Below are the code and all the weights of a small trained network. Each question names an input and a target symbol and asks about switching units off, where a switched-off unit gives its printed mean instead of its output.

import numpy as np


def w(rows, s, z=0):
    codes = np.array(rows[::2]) - 128.0
    scale = np.full(codes.shape[1], s)
    scale[-1] = z or s
    return codes * scale


def norm(h):
    return h / np.sqrt((h * h).mean(-1, keepdims=True) + 1e-5)


def softmax(a):
    e = np.exp(a - a.max(-1, keepdims=True))
    return e / e.sum(-1, keepdims=True)


def log_softmax(a):
    a = a - a.max(-1, keepdims=True)
    return a - np.log(np.exp(a).sum(-1, keepdims=True))


def net(x, mask):
    ids = ['ΓΨβδηθλφ'.index(c) for c in x.split()]
    T = len(ids)
    res = E[ids] + P[:T]
    u = 0
    for l in range(2):
        r = norm(res)
        for j in range(3):
            rows = slice(2 * j, 2 * j + 2)
            q, k, v = (r @ M[l][rows].T for M in (Q, K, V))
            z = softmax(np.where(np.tri(T) > 0, q @ k.T / 2**0.5, -1e9)) @ v
            o = O[l][rows]
            res = res + np.where(mask[u + j], z, o[:, -1]) @ o[:, :-1]
        u += 3
    return log_softmax(norm(res)[-1] @ U[:, :-1].T + U[:, -1])


Q, K, V, O = {}, {}, {}, {}
E = w([
[101,79,170,115,50,59,203,132,179,89,43,134],'Γ',
[119,123,175,94,84,162,80,194,214,71,153,104],'Ψ',
[224,69,177,142,114,173,227,199,186,99,138,154],'β',
[157,120,230,71,142,105,209,73,97,153,164,96],'δ',
[135,5,109,228,125,133,43,135,95,186,98,176],'η',
[172,150,166,88,181,56,47,172,127,140,70,131],'θ',
[150,157,130,205,137,120,189,193,177,164,123,107],'λ',
[115,181,103,74,177,169,106,142,147,161,66,124],'φ',
],0.024)
P = w([
[192,118,90,99,106,121,82,118,217,87,108,5],'0',
[182,153,88,84,105,111,93,103,235,145,109,98],'1',
[157,164,80,87,93,89,113,109,228,159,127,135],'2',
[160,136,78,83,102,89,127,149,192,150,137,126],'3',
[146,137,86,86,90,88,134,151,169,155,134,141],'4',
[161,140,127,115,90,110,136,143,142,158,97,128],'5',
[130,129,97,103,142,79,156,163,156,154,129,165],'6',
[137,138,131,122,100,115,142,169,124,168,112,153],'7',
[138,128,157,126,132,123,159,163,107,161,111,154],'8',
[136,118,172,131,146,134,159,179,89,161,114,145],'9',
[111,127,177,133,142,136,157,194,81,165,133,153],'10',
[89,118,198,154,167,144,152,189,72,140,135,154],'11',
[67,133,201,161,169,137,164,201,80,153,143,181],'12',
[33,108,236,185,210,148,192,212,90,124,111,146],'13',
],0.014)
Q[0] = w([
[193,67,177,89,155,48,195,175,79,206,76,199],'0.h1',
[138,213,87,156,148,123,159,120,200,218,110,99],'0.h1',
[160,121,139,75,149,125,88,148,127,165,86,168],'0.h2',
[175,159,74,104,115,128,118,91,114,87,122,143],'0.h2',
[153,194,46,153,165,149,98,53,86,74,152,134],'0.h3',
[150,127,63,252,155,189,154,138,71,116,166,160],'0.h3',
],0.026)
K[0] = w([
[44,65,105,216,184,162,130,146,2,226,100,206],'0.h1',
[70,245,106,119,186,134,169,168,117,172,112,79],'0.h1',
[122,199,115,128,134,127,156,174,55,153,137,154],'0.h2',
[184,105,47,79,50,107,130,51,187,105,140,72],'0.h2',
[248,156,61,66,71,115,138,61,212,80,148,58],'0.h3',
[169,15,60,192,92,122,69,23,113,143,175,150],'0.h3',
],0.023)
V[0] = w([
[81,49,64,149,141,214,79,107,128,139,129,133],'0.h1',
[213,128,188,106,82,9,47,164,93,77,114,208],'0.h1',
[33,20,117,175,119,138,134,97,124,249,110,78],'0.h2',
[75,77,238,128,126,106,107,213,109,128,125,204],'0.h2',
[110,148,164,200,203,85,71,175,144,213,103,33],'0.h3',
[98,171,138,41,148,173,202,189,151,127,86,118],'0.h3',
],0.016)
O[0] = w([
[178,80,127,173,82,79,121,153,69,195,45,164,185],'0.h1',
[91,112,89,57,78,129,157,214,102,97,173,146,198],'0.h1',
[103,191,124,108,39,89,77,170,141,224,147,168,97],'0.h2',
[95,131,142,95,96,165,95,195,117,99,149,190,199],'0.h2',
[119,100,39,99,134,110,203,115,118,117,185,218,251],'0.h3',
[172,234,134,153,66,162,134,114,93,10,102,167,132],'0.h3',
],0.011,0.023)
Q[1] = w([
[46,127,129,109,120,120,70,92,56,120,131,42],'1.h1',
[109,163,69,206,157,184,88,48,19,179,100,97],'1.h1',
[250,95,33,117,143,159,91,126,137,109,114,253],'1.h2',
[218,202,129,4,207,144,75,184,51,120,153,116],'1.h2',
[125,142,198,73,108,47,188,203,83,100,98,107],'1.h3',
[94,149,77,177,133,189,84,85,29,111,85,103],'1.h3',
],0.021)
K[1] = w([
[181,73,151,74,97,132,116,128,251,132,128,136],'1.h1',
[202,99,63,103,70,79,90,96,188,82,127,88],'1.h1',
[34,119,119,140,122,155,78,111,32,165,69,173],'1.h2',
[165,58,154,124,114,157,88,113,156,173,138,121],'1.h2',
[105,68,172,149,132,194,84,125,115,165,149,144],'1.h3',
[156,91,65,52,77,97,59,60,165,89,81,104],'1.h3',
],0.026)
V[1] = w([
[124,164,176,108,121,156,167,97,87,137,206,143],'1.h1',
[51,132,93,110,121,193,37,52,75,124,94,160],'1.h1',
[97,78,89,178,127,228,109,92,183,127,165,99],'1.h2',
[141,197,95,110,138,205,168,151,119,135,96,153],'1.h2',
[101,75,110,142,66,179,59,25,97,54,163,158],'1.h3',
[42,155,65,252,153,114,108,169,161,88,132,133],'1.h3',
],0.031)
O[1] = w([
[121,147,176,160,155,131,151,184,61,138,119,19,176],'1.h1',
[153,123,54,104,91,87,172,156,190,68,77,96,30],'1.h1',
[108,65,74,131,135,93,31,136,99,193,107,183,55],'1.h2',
[83,152,130,141,84,92,191,101,162,164,25,207,101],'1.h2',
[249,21,32,101,168,80,122,87,165,167,159,122,6],'1.h3',
[124,102,186,149,88,140,55,78,19,203,202,93,97],'1.h3',
],0.012,0.015)
U = w([
[146,151,71,188,91,92,156,77,120,107,79,134,220],'Γ',
[113,71,171,108,107,148,71,106,186,75,187,97,113],'Ψ',
[88,71,86,69,193,173,215,149,100,125,165,158,55],'β',
[123,158,168,159,152,133,156,69,17,188,191,139,66],'δ',
[175,16,106,156,80,92,68,153,119,161,130,106,253],'η',
[139,69,206,140,197,175,85,121,123,87,77,214,84],'θ',
[146,212,133,100,131,127,94,173,173,228,167,133,130],'λ',
[168,132,111,138,192,128,109,169,126,138,68,1,215],'φ',
],0.0086,0.0069)

Each question gives the input, a string of symbols that net reads in full, and the target symbol t.
The units are the heads (2 rows each of Q, K, V and O). Each row of codes is followed by its name. A weight is (code - 128) times the scale printed after its matrix; where a second scale follows, it is the last column's (O and U).
mask holds one flag per head, layer by layer. A switched-off head (its flag False) gives its mean, the last column of its rows in O, instead of its output. The means were averaged over made-up inputs and are rounded, as every weight is.
A unit's drop is (log p(t) with every unit on - log p(t) with that unit switched off) / (log p(t) with every unit on - log p(t) with every unit switched off).
The circuit of an input: a set's keep is (log p(t) with only the set's units on - log p(t) with every unit switched off) / (log p(t) with every unit on - log p(t) with every unit switched off). Starting from all 6 units, units are removed one at a time, each time the one whose removal leaves the highest keep (on an exact tie, the one counted first), for as long as the keep stays at least 0.8.
units of the circuit, in order: the units of the circuit, biggest drop first
most important unit: the unit with the biggest drop
which heads matter: for each layer, one digit per head in row order, 1 if its drop is at least 0.15 and else 0, layers parted by /
input λ φ Γ, target Γ: most important unit	0.h3
input β θ θ φ β λ θ, target δ: units of the circuit, in order	[0.h1; 1.h3]
input Γ λ Γ β, target δ: units of the circuit, in order	[0.h1; 1.h3]
input θ δ β λ η θ λ, target η: units of the circuit, in order	[0.h3; 0.h1; 1.h3]
input Ψ θ λ Ψ Γ δ δ β, target φ: which heads matter	101 / 100
input Γ λ φ β θ β β η η λ Γ, target δ: which heads matter	010 / 001
input θ Γ θ η η θ θ θ λ λ Γ Ψ, target δ: which heads matter	000 / 101
input θ θ Γ θ θ θ δ Ψ λ η, target η: units of the circuit, in order	[0.h1; 1.h3]
input θ β η φ β Ψ, target Ψ: units of the circuit, in order	[1.h2; 0.h3; 0.h1]
input β δ β θ β Ψ η θ φ η, target Γ: units of the circuit, in order	[1.h2; 0.h3]
input β δ φ δ, target Γ: which heads matter	001 / 000
input Ψ Γ δ, target φ: which heads matter	101 / 100
input φ β η Γ δ λ η, target δ: units of the circuit, in order	[0.h3; 0.h1; 1.h3; 1.h2]
input θ θ δ Ψ θ η δ η δ, target λ: most important unit	0.h2
input η θ Γ φ δ β θ δ θ Γ β β Ψ η, target λ: which heads matter	010 / 000
input θ δ φ θ δ, target Γ: which heads matter	101 / 010
input δ η β θ λ θ β Ψ Ψ, target Ψ: which heads matter	101 / 010
input θ η λ θ, target η: which heads matter	100 / 010
input δ Ψ η θ β λ η β η β θ φ φ, target φ: units of the circuit, in order	[0.h3; 1.h1; 1.h2]
input λ λ Γ β φ δ Ψ, target Γ: units of the circuit, in order	[1.h2]
input φ δ λ β β Ψ Ψ, target θ: units of the circuit, in order	[1.h1; 1.h3]
input δ θ θ δ θ φ Ψ Ψ φ β β, target Γ: which heads matter	000 / 010
input η φ Γ, target Γ: which heads matter	000 / 000
